Here is a tiny trained network, its code and every weight. The questions are about switching its units off for an input and a target symbol, where a switched-off unit gives its printed mean instead of its output.

import numpy as np


def w(rows, s, z=0):
    codes = np.array(rows[::2]) - 128.0
    scale = np.full(codes.shape[1], s)
    scale[-1] = z or s
    return codes * scale


def f(y):
    return np.maximum(y, 0)


def softmax(a):
    e = np.exp(a - a.max(-1, keepdims=True))
    return e / e.sum(-1, keepdims=True)


def log_softmax(a):
    a = a - a.max(-1, keepdims=True)
    return a - np.log(np.exp(a).sum(-1, keepdims=True))


def net(x, mask):
    ids = ['Δεζηλσφ'.index(c) for c in x.split()]
    T = len(ids)
    res = E[ids] + P[:T]
    r = res
    for j in range(2):
        rows = slice(4 * j, 4 * j + 4)
        q, k, v = (r @ M[0][rows].T for M in (Q, K, V))
        z = softmax(np.where(np.tri(T) > 0, q @ k.T / 4**0.5, -1e9)) @ v
        o = O[0][rows]
        res = res + np.where(mask[j], z, o[:, -1]) @ o[:, :-1]
    y = f(res @ A[0][:, :-1].T + A[0][:, -1])
    res = res + np.where(mask[2:10], y, B[0][:, -1]) @ B[0][:, :-1]
    return log_softmax(res[-1] @ U[:, :-1].T + U[:, -1])


Q, K, V, O, A, B = {}, {}, {}, {}, {}, {}
E = w([
[1,197,184,110],'Δ',
[103,123,45,42],'ε',
[181,166,190,55],'ζ',
[227,225,137,185],'η',
[194,125,61,168],'λ',
[68,45,124,133],'σ',
[85,18,79,57],'φ',
],0.013)
P = w([
[183,2,188,108],'0',
[172,27,160,109],'1',
[161,57,134,112],'2',
[141,91,111,114],'3',
[121,117,97,114],'4',
[103,144,72,118],'5',
[110,150,111,109],'6',
],0.0096)
Q[0] = w([
[89,160,103,214],'h0',
[99,105,68,68],'h0',
[163,197,148,5],'h0',
[64,126,185,49],'h0',
[194,107,73,112],'h1',
[78,115,132,128],'h1',
[209,206,203,97],'h1',
[93,188,151,132],'h1',
],0.014)
K[0] = w([
[169,149,204,69],'h0',
[83,95,76,92],'h0',
[81,195,9,178],'h0',
[36,111,143,136],'h0',
[220,152,145,120],'h1',
[66,118,82,101],'h1',
[212,223,146,100],'h1',
[111,171,70,97],'h1',
],0.013)
V[0] = w([
[86,120,68,32],'h0',
[54,104,79,205],'h0',
[209,201,114,84],'h0',
[76,163,63,184],'h0',
[150,82,193,68],'h1',
[66,119,78,145],'h1',
[194,171,254,75],'h1',
[157,138,83,85],'h1',
],0.008)
O[0] = w([
[32,82,180,118,218],'h0',
[87,172,80,254,73],'h0',
[176,58,137,64,109],'h0',
[140,33,72,155,30],'h0',
[87,95,65,161,254],'h1',
[114,153,102,52,68],'h1',
[107,111,146,203,193],'h1',
[158,168,75,175,155],'h1',
],0.0084,0.0045)
A[0] = w([
[115,76,196,237,117],'n0',
[66,64,174,104,139],'n1',
[146,163,63,129,82],'n2',
[115,245,202,196,95],'n3',
[199,140,116,205,221],'n4',
[90,53,117,207,254],'n5',
[111,197,233,111,63],'n6',
[201,203,111,214,51],'n7',
],0.012,0.0085)
B[0] = w([
[71,116,36,107,175],'n0',
[108,87,121,207,241],'n1',
[69,74,212,116,132],'n2',
[98,164,163,233,164],'n3',
[162,168,155,134,220],'n4',
[165,177,120,30,255],'n5',
[149,105,247,100,153],'n6',
[76,66,57,189,171],'n7',
],0.013,0.011)
U = w([
[67,159,186,177,105],'Δ',
[209,186,105,70,79],'ε',
[159,143,199,120,91],'ζ',
[135,144,62,254,95],'η',
[124,190,95,147,40],'λ',
[151,50,193,140,59],'σ',
[91,12,71,137,253],'φ',
],0.0091,0.005)

Each question gives the input, a string of symbols that net reads in full, and the target symbol t.
The units are the heads (4 rows each of Q, K, V and O) and the neurons (one row each of A and B). Each row of codes is followed by its name. A weight is (code - 128) times the scale printed after its matrix; where a second scale follows, it is the last column's (O, A, B and U).
mask holds one flag per unit, heads first, then neurons. A switched-off unit (its flag False) gives its mean, the last column of its rows in O or B, instead of its output. The means were averaged over made-up inputs and are rounded, as every weight is.
A unit's drop is (log p(t) with every unit on - log p(t) with that unit switched off) / (log p(t) with every unit on - log p(t) with every unit switched off).
The circuit of an input: a set's keep is (log p(t) with only the set's units on - log p(t) with every unit switched off) / (log p(t) with every unit on - log p(t) with every unit switched off). Starting from all 10 units, units are removed one at a time, each time the one whose removal leaves the highest keep (on an exact tie, the one counted first), for as long as the keep stays at least 0.8.
units of the circuit, in order: the units of the circuit, biggest drop first
most important unit: the unit with the biggest drop
k most important neurons: the k neurons with the biggest drops, biggest first
drop of u: that unit's drop, to one decimal
input η σ ζ, target η: units of the circuit, in order	[h0; n3]
input η λ η, target η: most important unit	n7
input λ ε ε ζ, target φ: units of the circuit, in order	[h0; h1; n0]
input λ σ σ ζ ζ, target η: units of the circuit, in order	[h0; h1]
input ζ ζ ζ ε φ ε ζ, target φ: units of the circuit, in order	[h0; n0; h1]
input ε σ φ λ, target ε: 3 most important neurons	[n1; n7; n3]
input Δ φ ζ, target Δ: 3 most important neurons	[n3; n6; n7]
input η φ λ, target ε: 2 most important neurons	[n1; n4]
input ζ φ λ ζ, target ε: 2 most important neurons	[n1; n5]
input Δ ζ Δ ζ, target λ: drop of h1	0.9
input Δ φ ζ λ ζ, target ε: drop of n1	0.5
input ζ ζ ζ, target σ: drop of h1	0.1
